Here is a tiny trained network, its code and every weight. The questions are about switching its units off for an input and a target symbol, where a switched-off unit gives its printed mean instead of its output.

import numpy as np


def w(rows, s, z=0):
    codes = np.array(rows[::2]) - 128.0
    scale = np.full(codes.shape[1], s)
    scale[-1] = z or s
    return codes * scale


def f(y):
    return np.maximum(y, 0)


def softmax(a):
    e = np.exp(a - a.max(-1, keepdims=True))
    return e / e.sum(-1, keepdims=True)


def log_softmax(a):
    a = a - a.max(-1, keepdims=True)
    return a - np.log(np.exp(a).sum(-1, keepdims=True))


def net(x, mask):
    ids = ['ΞΣζμτψ'.index(c) for c in x.split()]
    T = len(ids)
    res = E[ids] + P[:T]
    r = res
    for j in range(2):
        rows = slice(4 * j, 4 * j + 4)
        q, k, v = (r @ M[0][rows].T for M in (Q, K, V))
        z = softmax(np.where(np.tri(T) > 0, q @ k.T / 4**0.5, -1e9)) @ v
        o = O[0][rows]
        res = res + np.where(mask[j], z, o[:, -1]) @ o[:, :-1]
    y = f(res @ A[0][:, :-1].T + A[0][:, -1])
    res = res + np.where(mask[2:18], y, B[0][:, -1]) @ B[0][:, :-1]
    return log_softmax(res[-1] @ U[:, :-1].T + U[:, -1])


Q, K, V, O, A, B = {}, {}, {}, {}, {}, {}
E = w([
[128,215,94,84],'Ξ',
[105,73,142,129],'Σ',
[84,254,183,131],'ζ',
[111,171,140,183],'μ',
[89,137,160,25],'τ',
[68,101,65,150],'ψ',
],0.022)
P = w([
[253,69,41,91],'0',
[126,88,97,142],'1',
[91,91,107,150],'2',
[79,96,107,140],'3',
[74,95,111,140],'4',
[73,105,124,147],'5',
[84,109,127,152],'6',
[99,116,128,137],'7',
[88,115,140,140],'8',
[103,123,150,138],'9',
[151,130,146,116],'10',
[170,145,166,124],'11',
[174,135,150,133],'12',
[181,141,141,129],'13',
],0.0056)
Q[0] = w([
[139,144,76,142],'h0',
[44,234,72,136],'h0',
[102,170,163,135],'h0',
[11,90,142,114],'h0',
[253,27,85,135],'h1',
[81,143,171,145],'h1',
[66,142,86,88],'h1',
[74,35,152,148],'h1',
],0.017)
K[0] = w([
[146,120,178,124],'h0',
[92,153,196,57],'h0',
[117,161,143,150],'h0',
[28,104,110,130],'h0',
[251,130,188,105],'h1',
[74,116,145,140],'h1',
[115,158,77,105],'h1',
[104,137,217,102],'h1',
],0.021)
V[0] = w([
[118,154,43,144],'h0',
[148,173,172,126],'h0',
[97,96,103,100],'h0',
[123,156,118,103],'h0',
[153,84,86,93],'h1',
[113,156,2,137],'h1',
[177,138,198,97],'h1',
[87,144,147,33],'h1',
],0.012)
O[0] = w([
[130,186,45,110,177],'h0',
[98,186,166,126,130],'h0',
[180,94,111,92,166],'h0',
[126,175,116,86,171],'h0',
[193,85,176,87,68],'h1',
[254,178,142,99,244],'h1',
[39,87,80,89,3],'h1',
[89,217,127,72,210],'h1',
],0.009,0.0058)
A[0] = w([
[134,1,148,114,97],'n0',
[182,69,70,136,77],'n1',
[137,176,104,151,198],'n2',
[174,174,13,138,63],'n3',
[80,72,79,164,88],'n4',
[88,190,113,152,136],'n5',
[68,104,213,112,68],'n6',
[183,88,100,154,96],'n7',
[218,64,102,137,101],'n8',
[119,78,83,147,43],'n9',
[138,113,180,194,137],'n10',
[121,138,25,184,120],'n11',
[160,161,158,60,1],'n12',
[131,169,149,239,87],'n13',
[186,109,171,112,98],'n14',
[158,110,30,118,195],'n15',
],0.0095,0.0039)
B[0] = w([
[7,156,206,126,168],'n0',
[155,89,132,196,173],'n1',
[87,123,200,136,253],'n2',
[4,156,136,184,234],'n3',
[165,156,193,94,220],'n4',
[201,126,148,98,250],'n5',
[93,86,84,117,160],'n6',
[134,98,79,110,168],'n7',
[97,115,90,57,202],'n8',
[125,142,126,68,170],'n9',
[113,129,43,167,187],'n10',
[192,87,94,172,228],'n11',
[34,78,87,179,254],'n12',
[149,41,63,87,246],'n13',
[188,182,159,114,231],'n14',
[187,142,189,143,229],'n15',
],0.015,0.0083)
U = w([
[167,236,155,19,229],'Ξ',
[212,192,254,186,154],'Σ',
[89,188,162,156,1],'ζ',
[92,179,69,66,14],'μ',
[106,91,125,182,83],'τ',
[111,86,231,125,143],'ψ',
],0.0062,0.0031)

Each question gives the input, a string of symbols that net reads in full, and the target symbol t.
The units are the heads (4 rows each of Q, K, V and O) and the neurons (one row each of A and B). Each row of codes is followed by its name. A weight is (code - 128) times the scale printed after its matrix; where a second scale follows, it is the last column's (O, A, B and U).
mask holds one flag per unit, heads first, then neurons. A switched-off unit (its flag False) gives its mean, the last column of its rows in O or B, instead of its output. The means were averaged over made-up inputs and are rounded, as every weight is.
A unit's drop is (log p(t) with every unit on - log p(t) with that unit switched off) / (log p(t) with every unit on - log p(t) with every unit switched off).
most important unit: the unit with the biggest drop
top k neurons: the k neurons with the biggest drops, biggest first
heads that matter: for each layer, one digit per head in row order, 1 if its drop is at least 0.15 and else 0, layers parted by /
drop when u is switched off: that unit's drop, to one decimal
input ζ μ μ ψ μ Σ, target Σ: top 4 neurons	[n15 n12 n4 n13]
input Σ Σ μ Σ ψ Σ Σ τ Σ μ, target Ξ: top 3 neurons	[n14 n8 n3]
input Σ τ Σ Ξ Ξ, target ζ: heads that matter	01
input Σ τ τ μ μ Ξ ψ ψ ζ μ Σ ψ, target Ξ: top 3 neurons	[n12 n3 n1]
input μ ζ Σ Σ τ, target μ: heads that matter	01
input τ μ μ τ Σ ψ Σ, target Ξ: heads that matter	11
input μ ζ Σ Σ ζ ζ Ξ μ ζ Σ ψ ψ, target Σ: top 2 neurons	[n5 n12]
input μ ψ Σ μ μ, target μ: top 4 neurons	[n8 n13 n10 n15]
input Σ μ Σ ζ Σ Σ ζ ζ ψ Σ τ ζ μ ψ, target Ξ: most important unit	h0
input ψ ζ Σ, target Σ: top 2 neurons	[n15 n4]
input Σ Σ ζ ζ Σ Ξ ψ Ξ μ τ ζ Σ Σ Ξ, target Σ: top 2 neurons	[n14 n2]
input ζ Σ μ Σ Σ Σ Σ ζ μ Σ ζ ψ Ξ, target Σ: top 2 neurons	[n8 n14]
input τ Ξ Σ μ ψ Σ Σ ζ Σ ζ Σ Σ ψ ψ, target Σ: top 2 neurons	[n12 n13]
input Σ ψ Σ ψ μ ψ ψ μ ψ Σ μ Ξ, target ζ: drop when n3 is switched off	0.7
input ζ Ξ Σ τ τ, target μ: drop when n15 is switched off	0.1
input ζ ζ Σ ζ Σ μ μ, target τ: drop when n12 is switched off	-0.3
input ψ Ξ Σ μ Σ Σ μ, target μ: drop when h1 is switched off	0.6
